Below is a small trained network, with its code and all its weights. Each question gives an input and a class and asks what happens when units are switched off, that is, made to give their printed mean instead of their output.

import numpy as np


def w(rows, s, z=0):
    codes = np.array(rows[::2]) - 128.0
    scale = np.full(codes.shape[1], s)
    scale[-1] = z or s
    return codes * scale


def f(y):
    return y / 2 * (1 + np.tanh(0.7978845608 * (y + 0.044715 * y**3)))


def log_softmax(a):
    a = a - a.max(-1, keepdims=True)
    return a - np.log(np.exp(a).sum(-1, keepdims=True))


def net(x, mask):
    res = np.array(x, float).reshape(1, 7) / 4 @ E
    y = f(res @ A[0][:, :-1].T + A[0][:, -1])
    res = res + np.where(mask, y, B[0][:, -1]) @ B[0][:, :-1]
    return log_softmax(res[-1] @ U[:, :-1].T + U[:, -1])


A, B = {}, {}
E = w([
[125,145,126,123,146,120,140,138,115,133,125,145],'x0',
[128,143,117,127,129,114,120,132,139,127,128,125],'x1',
[128,121,117,128,119,133,113,129,136,117,130,116],'x2',
[92,93,93,89,80,193,74,163,203,186,57,246],'x3',
[205,70,164,135,250,111,49,101,158,76,37,135],'x4',
[120,141,124,122,124,104,113,140,137,128,123,123],'x5',
[189,212,192,30,128,202,133,145,178,72,130,107],'x6',
],0.017)
A[0] = w([
[82,53,49,156,159,112,77,135,170,217,106,184,118],'neuron 1',
[94,208,143,45,36,189,183,156,119,155,194,105,175],'neuron 2',
[76,80,70,158,111,46,165,142,57,184,198,110,254],'neuron 3',
[175,226,169,78,145,148,144,138,106,62,205,43,208],'neuron 4',
[144,50,96,188,188,49,81,76,92,161,58,145,199],'neuron 5',
[137,34,130,196,225,55,94,98,153,104,98,142,137],'neuron 6',
[226,116,193,83,231,146,33,98,190,74,19,137,86],'neuron 7',
[110,63,88,60,98,168,114,184,209,201,71,213,171],'neuron 8',
[149,188,152,5,100,238,78,174,202,136,59,220,82],'neuron 9',
[159,152,109,209,164,48,167,93,61,91,196,39,255],'neuron 10',
[59,101,44,191,15,116,211,168,75,188,164,116,233],'neuron 11',
],0.011,0.0087)
B[0] = w([
[72,108,119,170,118,203,136,144,52,97,40,199,198],'neuron 1',
[73,235,148,134,89,55,194,65,144,117,199,115,230],'neuron 2',
[60,43,137,99,49,147,92,171,122,219,150,139,217],'neuron 3',
[144,163,196,67,179,44,170,90,101,115,171,78,233],'neuron 4',
[190,63,36,153,126,210,112,174,87,116,73,60,212],'neuron 5',
[170,59,88,189,121,201,60,177,134,33,79,62,208],'neuron 6',
[109,32,229,8,177,176,154,230,176,72,97,137,252],'neuron 7',
[88,148,90,186,63,135,130,74,97,169,31,220,231],'neuron 8',
[48,66,143,141,66,104,240,142,220,92,173,153,238],'neuron 9',
[139,56,111,118,152,168,103,222,215,201,184,58,246],'neuron 10',
[96,86,101,68,104,130,115,150,152,225,180,210,236],'neuron 11',
],0.012,0.038)
U = w([
[49,40,138,71,106,167,145,197,213,173,148,169,239],'0',
[74,130,58,175,65,144,72,78,59,251,107,240,27],'1',
[130,233,170,65,129,71,181,79,76,162,215,44,240],'2',
[69,199,124,178,29,90,205,66,200,104,152,165,14],'3',
[190,66,55,202,196,165,32,145,124,125,111,50,94],'4',
[104,100,86,207,112,201,98,119,49,43,12,179,25],'5',
[179,120,215,35,231,104,139,136,129,62,115,88,3],'6',
],0.012,0.0059)

Each question gives the input, the list of numbers given to net, and the class t.
The units are the neurons (one row each of A and B). Each row of codes is followed by its name. A weight is (code - 128) times the scale printed after its matrix; where a second scale follows, it is the last column's (A, B and U).
mask holds one flag per neuron, in row order. A switched-off neuron (its flag False) gives its mean, the last column of its row in B, instead of its output. The means were averaged over made-up inputs and are rounded, as every weight is.
A unit's drop is (log p(t) with every unit on - log p(t) with that unit switched off) / (log p(t) with every unit on - log p(t) with every unit switched off).
The circuit of an input: a set's keep is (log p(t) with only the set's units on - log p(t) with every unit switched off) / (log p(t) with every unit on - log p(t) with every unit switched off). Starting from all 11 units, units are removed one at a time, each time the one whose removal leaves the highest keep (on an exact tie, the one counted first), for as long as the keep stays at least 0.8.
units of the circuit, in order: the units of the circuit, biggest drop first
top k neurons: the k neurons with the biggest drops, biggest first
drop when u is switched off: that unit's drop, to one decimal
input [4,0,0,-7,3,3,0], class 4: top 2 neurons	(neuron 10; neuron 9)
input [-6,-5,4,2,-8,-3,2], class 3: units of the circuit, in order	(neuron 2)
input [-3,5,7,-4,1,-6,0], class 4: top 3 neurons	(neuron 9; neuron 7; neuron 11)
input [-5,1,-5,1,-3,2,-6], class 1: top 2 neurons	(neuron 7; neuron 9)
input [5,7,8,-8,6,2,0], class 4: top 3 neurons	(neuron 6; neuron 10; neuron 5)
input [-4,4,8,1,-5,6,-4], class 1: top 2 neurons	(neuron 7; neuron 9)
input [-2,-6,-4,7,-5,4,0], class 1: top 2 neurons	(neuron 8; neuron 11)
input [-4,1,-2,8,-4,-5,3], class 3: drop when neuron 9 is switched off	0.1
input [2,-2,-3,5,-3,-5,1], class 3: drop when neuron 9 is switched off	0.1
input [-4,-7,-1,-3,7,7,2], class 6: drop when neuron 7 is switched off	0.5
input [8,2,-2,0,3,2,5], class 6: drop when neuron 3 is switched off	0.2
input [-5,-3,5,8,0,-1,7], class 3: top 2 neurons	(neuron 8; neuron 10)
